Below are the code and all the weights of a small trained network. Each question names an input and a class and asks about switching units off, where a switched-off unit gives its printed mean instead of its output.

import numpy as np


def w(rows, s, z=0):
    codes = np.array(rows[::2]) - 128.0
    scale = np.full(codes.shape[1], s)
    scale[-1] = z or s
    return codes * scale


def norm(h):
    return h / np.sqrt((h * h).mean(-1, keepdims=True) + 1e-5)


def f(y):
    return y / 2 * (1 + np.tanh(0.7978845608 * (y + 0.044715 * y**3)))


def log_softmax(a):
    a = a - a.max(-1, keepdims=True)
    return a - np.log(np.exp(a).sum(-1, keepdims=True))


def net(x, mask):
    res = np.array(x, float).reshape(1, 5) / 4 @ E
    u = 0
    for l in range(4):
        y = f(norm(res) @ A[l][:, :-1].T + A[l][:, -1])
        res = res + np.where(mask[u : u + 6], y, B[l][:, -1]) @ B[l][:, :-1]
        u += 6
    return log_softmax(norm(res)[-1] @ U[:, :-1].T + U[:, -1])


A, B = {}, {}
E = w([
[251,75,155,109,38,129],'x0',
[163,123,17,233,76,89],'x1',
[92,217,154,162,114,148],'x2',
[102,82,153,186,32,3],'x3',
[148,124,91,46,39,122],'x4',
],0.0067)
A[0] = w([
[90,245,65,166,142,206,5],'L0N0',
[107,216,72,170,135,183,20],'L0N1',
[99,103,5,67,218,155,161],'L0N2',
[39,116,94,208,166,147,126],'L0N3',
[129,107,93,30,116,87,99],'L0N4',
[85,253,143,83,132,19,80],'L0N5',
],0.007,0.003)
B[0] = w([
[169,107,84,141,154,252,202],'L0N0',
[153,186,107,146,177,209,168],'L0N1',
[124,147,145,138,108,121,252],'L0N2',
[166,183,160,96,123,108,226],'L0N3',
[142,95,121,123,142,164,162],'L0N4',
[117,96,95,110,151,161,176],'L0N5',
],0.011,0.0037)
A[1] = w([
[244,67,11,31,147,112,179],'L1N0',
[9,195,36,97,37,120,33],'L1N1',
[232,98,192,28,21,106,132],'L1N2',
[68,97,38,43,87,115,4],'L1N3',
[157,175,96,231,136,1,252],'L1N4',
[81,161,91,137,132,133,65],'L1N5',
],0.0068,0.0021)
B[1] = w([
[124,143,152,80,2,166,236],'L1N0',
[112,26,29,45,197,189,159],'L1N1',
[184,169,120,45,110,170,252],'L1N2',
[156,95,140,126,186,151,148],'L1N3',
[39,103,124,190,94,77,239],'L1N4',
[161,147,128,203,197,95,131],'L1N5',
],0.0099,0.0045)
A[2] = w([
[88,87,171,210,48,66,114],'L2N0',
[2,148,167,24,176,90,18],'L2N1',
[82,174,58,122,84,254,36],'L2N2',
[103,57,44,116,28,80,251],'L2N3',
[111,126,65,124,109,171,32],'L2N4',
[53,112,129,142,67,210,83],'L2N5',
],0.0066,0.0025)
B[2] = w([
[76,216,109,199,153,226,189],'L2N0',
[31,148,167,197,239,69,169],'L2N1',
[127,184,86,208,230,74,207],'L2N2',
[77,174,135,145,128,129,253],'L2N3',
[176,174,106,53,254,132,134],'L2N4',
[188,203,106,58,144,64,153],'L2N5',
],0.0074,0.0048)
A[3] = w([
[91,22,193,65,123,113,253],'L3N0',
[51,174,172,57,170,98,149],'L3N1',
[113,147,37,113,110,157,131],'L3N2',
[84,60,186,90,213,114,171],'L3N3',
[108,137,168,21,216,106,92],'L3N4',
[2,180,195,147,152,92,222],'L3N5',
],0.0099,0.0037)
B[3] = w([
[142,247,126,95,45,187,184],'L3N0',
[70,113,55,168,28,54,191],'L3N1',
[86,87,167,138,255,24,174],'L3N2',
[142,157,133,179,87,131,186],'L3N3',
[155,122,103,225,59,105,192],'L3N4',
[124,75,36,208,51,207,254],'L3N5',
],0.0086,0.0081)
U = w([
[160,214,96,145,247,188,181],'0',
[134,121,210,131,170,99,3],'1',
[149,52,211,100,192,108,31],'2',
[80,90,63,59,200,53,74],'3',
[106,59,244,98,197,80,11],'4',
[67,146,77,234,73,137,194],'5',
[189,185,174,42,59,149,222],'6',
],0.014,0.0052)

Each question gives the input, the list of numbers given to net, and the class t.
The units are the neurons (one row each of A and B). Each row of codes is followed by its name. A weight is (code - 128) times the scale printed after its matrix; where a second scale follows, it is the last column's (A, B and U).
mask holds one flag per neuron, layer by layer. A switched-off neuron (its flag False) gives its mean, the last column of its row in B, instead of its output. The means were averaged over made-up inputs and are rounded, as every weight is.
A unit's drop is (log p(t) with every unit on - log p(t) with that unit switched off) / (log p(t) with every unit on - log p(t) with every unit switched off).
The circuit of an input: a set's keep is (log p(t) with only the set's units on - log p(t) with every unit switched off) / (log p(t) with every unit on - log p(t) with every unit switched off). Starting from the 12 units with the biggest drops (on a tie, the unit counted first), units are removed one at a time, each time the one whose removal leaves the highest keep (on an exact tie, the one counted first), for as long as the keep stays at least 0.8.
circuit, biggest first: the units of the circuit, biggest drop first
k most important neurons: the k neurons with the biggest drops, biggest first
top k neurons in layer l: the k neurons of layer l with the biggest drops, biggest first
drop of u: that unit's drop, to one decimal
input [-5,4,7,7,5], class 3: circuit, biggest first => L1N1; L3N2
input [7,8,3,-6,-2], class 0: circuit, biggest first => L3N5; L3N1; L3N2
input [-8,-7,5,-6,-8], class 5: circuit, biggest first => L3N1
input [-6,0,-3,2,4], class 0: top 3 neurons in layer 1 => L1N1; L1N3; L1N4
input [7,6,7,-6,4], class 0: top 2 neurons in layer 0 => L0N3; L0N1
input [-3,-2,7,1,-1], class 0: 2 most important neurons => L0N0; L1N4
input [-3,3,6,7,7], class 3: top 2 neurons in layer 3 => L3N2; L3N4
input [0,-1,-4,-8,3], class 6: 4 most important neurons => L1N0; L0N1; L2N0; L1N1
input [0,6,0,-1,5], class 3: 2 most important neurons => L1N1; L3N2
input [-6,7,5,1,-2], class 0: 2 most important neurons => L0N0; L0N1
input [-4,1,3,4,4], class 3: 2 most important neurons => L1N1; L0N5
input [2,-4,-5,3,-4], class 6: drop of L1N4 => 0.3
input [3,4,-1,-7,6], class 6: drop of L1N0 => 0.9
input [6,-3,3,8,0], class 6: circuit, biggest first => L1N2
input [-5,-7,3,-8,-5], class 5: top 3 neurons in layer 3 => L3N1; L3N4; L3N5
input [-8,1,2,-1,-1], class 0: drop of L0N0 => 1.0
